Below is a small trained network, with its code and all its weights. Each question gives an input and a target symbol and asks what happens when units are switched off, that is, made to give their printed mean instead of their output.

import numpy as np


def w(rows, s, z=0):
    codes = np.array(rows[::2]) - 128.0
    scale = np.full(codes.shape[1], s)
    scale[-1] = z or s
    return codes * scale


def norm(h):
    return h / np.sqrt((h * h).mean(-1, keepdims=True) + 1e-5)


def f(y):
    return y / 2 * (1 + np.tanh(0.7978845608 * (y + 0.044715 * y**3)))


def softmax(a):
    e = np.exp(a - a.max(-1, keepdims=True))
    return e / e.sum(-1, keepdims=True)


def log_softmax(a):
    a = a - a.max(-1, keepdims=True)
    return a - np.log(np.exp(a).sum(-1, keepdims=True))


def net(x, mask):
    ids = ['αηλμξπτφ'.index(c) for c in x.split()]
    T = len(ids)
    res = E[ids] + P[:T]
    u = 0
    for l in range(2):
        q, k, v = (norm(res) @ M[l].T for M in (Q, K, V))
        z = softmax(np.where(np.tri(T) > 0, q @ k.T / 4**0.5, -1e9)) @ v
        res = res + np.where(mask[u], z, O[l][:, -1]) @ O[l][:, :-1]
        u += 1
        y = f(norm(res) @ A[l][:, :-1].T + A[l][:, -1])
        res = res + np.where(mask[u : u + 12], y, B[l][:, -1]) @ B[l][:, :-1]
        u += 12
    return log_softmax(norm(res)[-1] @ U[:, :-1].T + U[:, -1])


Q, K, V, O, A, B = {}, {}, {}, {}, {}, {}
E = w([
[57,148,154,211,157,168,16],'α',
[162,122,113,129,158,1,104],'η',
[36,105,148,136,214,64,79],'λ',
[124,147,112,139,219,189,149],'μ',
[161,171,165,64,140,127,135],'ξ',
[142,139,166,155,54,151,92],'π',
[143,58,162,171,176,81,95],'τ',
[101,108,71,154,108,123,137],'φ',
],0.022)
P = w([
[13,83,171,254,152,72,178],'0',
[117,84,154,75,168,108,91],'1',
[118,92,149,72,163,111,92],'2',
[123,97,141,70,151,116,82],'3',
[144,98,123,68,145,105,98],'4',
[127,91,117,74,139,112,103],'5',
[129,96,103,90,133,105,116],'6',
[116,88,116,88,132,123,103],'7',
[113,79,100,80,126,119,105],'8',
[103,85,116,96,129,119,116],'9',
[116,75,99,96,143,107,131],'10',
[105,92,100,97,129,125,124],'11',
[103,71,114,99,134,117,120],'12',
[87,58,116,98,129,124,126],'13',
],0.0089)
Q[0] = w([
[19,68,155,57,48,95,123],'0.h1',
[93,98,2,97,100,107,132],'0.h1',
[88,163,71,130,101,170,79],'0.h1',
[100,107,134,133,208,189,185],'0.h1',
],0.013)
K[0] = w([
[10,80,163,142,41,105,160],'0.h1',
[122,165,131,220,138,91,189],'0.h1',
[110,216,148,152,125,139,110],'0.h1',
[90,87,181,128,198,168,127],'0.h1',
],0.013)
V[0] = w([
[207,55,252,182,80,26,210],'0.h1',
[170,241,232,227,152,228,135],'0.h1',
[179,62,168,176,233,205,124],'0.h1',
[200,34,107,186,43,217,254],'0.h1',
],0.006)
O[0] = w([
[93,140,164,98,13,233,149,131],'0.h1',
[78,207,89,55,134,126,101,70],'0.h1',
[186,254,85,146,95,117,89,196],'0.h1',
[59,183,125,241,122,144,225,2],'0.h1',
],0.0068,0.0054)
A[0] = w([
[83,130,92,140,176,206,80,153],'0.n1',
[111,135,177,161,62,7,132,172],'0.n2',
[101,141,189,133,26,70,116,250],'0.n3',
[150,114,40,143,101,134,211,63],'0.n4',
[40,190,180,103,146,151,128,104],'0.n5',
[172,104,194,119,160,186,92,200],'0.n6',
[213,125,164,116,97,82,150,168],'0.n7',
[85,145,111,119,211,82,128,154],'0.n8',
[165,124,180,95,225,126,134,87],'0.n9',
[101,214,86,126,137,112,188,87],'0.n10',
[179,157,199,163,168,106,81,35],'0.n11',
[124,172,95,138,90,67,101,52],'0.n12',
],0.011,0.0021)
B[0] = w([
[110,213,198,107,181,86,126,203],'0.n1',
[195,114,57,40,229,155,35,211],'0.n2',
[133,179,158,89,254,190,42,206],'0.n3',
[127,200,17,56,15,190,72,130],'0.n4',
[93,47,96,76,229,136,98,160],'0.n5',
[70,173,120,174,199,136,168,235],'0.n6',
[61,56,101,60,237,173,147,195],'0.n7',
[125,154,213,78,172,91,111,252],'0.n8',
[35,162,116,135,212,212,152,254],'0.n9',
[183,185,120,127,224,142,172,143],'0.n10',
[51,81,123,129,96,175,109,219],'0.n11',
[184,121,114,122,105,154,249,131],'0.n12',
],0.0086,0.0064)
Q[1] = w([
[127,124,251,167,15,133,185],'1.h1',
[113,114,149,61,81,109,38],'1.h1',
[17,88,32,76,153,196,98],'1.h1',
[111,211,140,63,138,191,88],'1.h1',
],0.02)
K[1] = w([
[89,124,248,92,219,181,109],'1.h1',
[131,130,140,74,102,97,7],'1.h1',
[11,105,33,135,28,140,164],'1.h1',
[109,229,136,86,66,159,110],'1.h1',
],0.016)
V[1] = w([
[110,226,63,157,216,166,156],'1.h1',
[94,27,45,212,160,125,133],'1.h1',
[10,106,97,61,89,148,105],'1.h1',
[130,104,186,211,60,250,122],'1.h1',
],0.014)
O[1] = w([
[225,165,191,203,75,101,248,224],'1.h1',
[117,2,107,173,197,116,129,129],'1.h1',
[70,84,85,117,15,171,200,253],'1.h1',
[105,91,237,71,195,204,31,18],'1.h1',
],0.011)
A[1] = w([
[94,109,175,152,151,25,134,36],'1.n1',
[83,113,211,85,65,131,98,134],'1.n2',
[176,31,182,244,172,162,128,5],'1.n3',
[131,63,160,94,144,218,135,122],'1.n4',
[99,150,120,153,95,60,189,180],'1.n5',
[58,111,70,75,118,186,95,112],'1.n6',
[123,143,215,151,183,141,143,68],'1.n7',
[208,151,232,77,103,206,96,44],'1.n8',
[160,132,173,183,218,134,71,105],'1.n9',
[60,184,145,238,100,120,44,85],'1.n10',
[153,100,255,63,70,144,190,105],'1.n11',
[81,178,53,113,120,167,139,146],'1.n12',
],0.015,0.0034)
B[1] = w([
[144,118,183,84,111,161,70,180],'1.n1',
[112,135,154,133,98,124,66,171],'1.n2',
[165,70,172,212,37,112,113,202],'1.n3',
[79,154,105,197,114,117,96,216],'1.n4',
[80,120,162,112,169,155,74,254],'1.n5',
[229,151,167,88,136,91,182,209],'1.n6',
[159,127,130,147,105,84,93,172],'1.n7',
[208,109,81,137,156,217,80,170],'1.n8',
[89,113,153,141,93,127,184,153],'1.n9',
[107,132,4,159,119,113,185,152],'1.n10',
[117,88,68,111,190,169,180,184],'1.n11',
[139,106,129,184,80,128,102,201],'1.n12',
],0.021,0.0098)
U = w([
[52,183,30,146,103,65,92,15],'α',
[77,116,194,46,140,108,72,249],'η',
[181,69,57,71,179,24,153,139],'λ',
[171,217,171,152,184,75,180,217],'μ',
[163,154,121,33,7,110,170,159],'ξ',
[61,114,138,89,135,174,254,95],'π',
[213,150,77,139,147,198,82,53],'τ',
[136,58,170,223,104,80,140,103],'φ',
],0.0066,0.0011)

Each question gives the input, a string of symbols that net reads in full, and the target symbol t.
The units are the heads (4 rows each of Q, K, V and O) and the neurons (one row each of A and B). Each row of codes is followed by its name. A weight is (code - 128) times the scale printed after its matrix; where a second scale follows, it is the last column's (O, A, B and U).
mask holds one flag per unit, layer by layer, with each layer's heads first. A switched-off unit (its flag False) gives its mean, the last column of its rows in O or B, instead of its output. The means were averaged over made-up inputs and are rounded, as every weight is.
A unit's drop is (log p(t) with every unit on - log p(t) with that unit switched off) / (log p(t) with every unit on - log p(t) with every unit switched off).
The circuit of an input: a set's keep is (log p(t) with only the set's units on - log p(t) with every unit switched off) / (log p(t) with every unit on - log p(t) with every unit switched off). Starting from the 12 units with the biggest drops (on a tie, the unit counted first), units are removed one at a time, each time the one whose removal leaves the highest keep (on an exact tie, the one counted first), for as long as the keep stays at least 0.8.
circuit, biggest first: the units of the circuit, biggest drop first
k most important neurons: the k neurons with the biggest drops, biggest first
top k neurons in layer l: the k neurons of layer l with the biggest drops, biggest first
input ξ π τ τ η μ π φ μ, target ξ: circuit, biggest first => 1.h1; 0.h1; 0.n6; 1.n6
input η μ τ λ λ ξ η φ τ α, target η: top 2 neurons in layer 0 => 0.n2; 0.n9
input ξ μ α α λ π φ λ π λ, target ξ: circuit, biggest first => 1.h1; 1.n6; 0.h1; 0.n6
input λ φ τ ξ τ λ π ξ ξ π λ, target λ: circuit, biggest first => 1.h1; 1.n6; 0.n9; 0.h1
input η φ η μ λ φ τ λ τ τ ξ φ τ, target η: 3 most important neurons => 0.n2; 0.n9; 0.n7
input α φ φ λ φ λ μ ξ ξ η α μ, target α: circuit, biggest first => 0.h1; 1.h1; 0.n9; 1.n6
input α λ λ η φ φ λ φ ξ λ μ α ξ λ, target α: top 2 neurons in layer 0 => 0.n9; 0.n2
input α τ ξ η μ τ λ α φ λ, target α: top 2 neurons in layer 0 => 0.n9; 0.n11
input α λ ξ φ, target α: top 2 neurons in layer 1 => 1.n6; 1.n5
input η ξ λ π λ ξ μ φ α α τ, target η: 4 most important neurons => 0.n9; 0.n2; 0.n7; 1.n6
input τ π η λ φ η π ξ ξ τ, target τ: top 2 neurons in layer 0 => 0.n2; 0.n7
input α φ τ π φ φ π η π τ λ ξ λ η, target α: 3 most important neurons => 1.n6; 0.n9; 0.n6
input τ λ ξ λ μ φ ξ α λ τ η α η, target τ: 2 most important neurons => 0.n2; 1.n8
input ξ π λ τ μ π α, target α: 3 most important neurons => 1.n10; 0.n1; 0.n3
input λ τ τ τ μ π τ τ μ α φ τ τ, target λ: top 2 neurons in layer 0 => 0.n9; 0.n6
input μ λ τ ξ φ μ τ π μ ξ, target μ: 2 most important neurons => 0.n10; 0.n12
input τ μ α π η λ ξ, target π: most important neuron => 0.n3
input λ μ λ ξ μ φ τ λ π λ π μ φ η, target λ: 2 most important neurons => 1.n6; 0.n9
input μ α λ λ ξ τ ξ η φ η τ η, target μ: most important neuron => 0.n10
input τ μ ξ φ π μ π π η α μ μ λ α, target τ: 2 most important neurons => 1.n8; 0.n7
input η λ μ μ λ λ, target η: 2 most important neurons => 1.n1; 0.n3
input ξ τ η, target λ: top 2 neurons in layer 0 => 0.n2; 0.n7
input λ α ξ π α η μ τ φ τ ξ, target λ: 2 most important neurons => 1.n6; 0.n9
input π π τ η η μ τ π τ φ φ μ λ φ, target π: 2 most important neurons => 0.n10; 1.n11
input λ λ τ φ φ λ α τ π φ ξ μ, target λ: most important neuron => 1.n6
input λ λ φ μ τ τ τ μ μ, target λ: 2 most important neurons => 0.n8; 0.n9
input ξ λ α λ φ τ λ μ τ, target ξ: top 2 neurons in layer 1 => 1.n6; 1.n3
input ξ φ τ ξ τ, target ξ: top neuron in layer 0 => 0.n9
input τ π λ φ, target τ: top 2 neurons in layer 1 => 1.n8; 1.n11
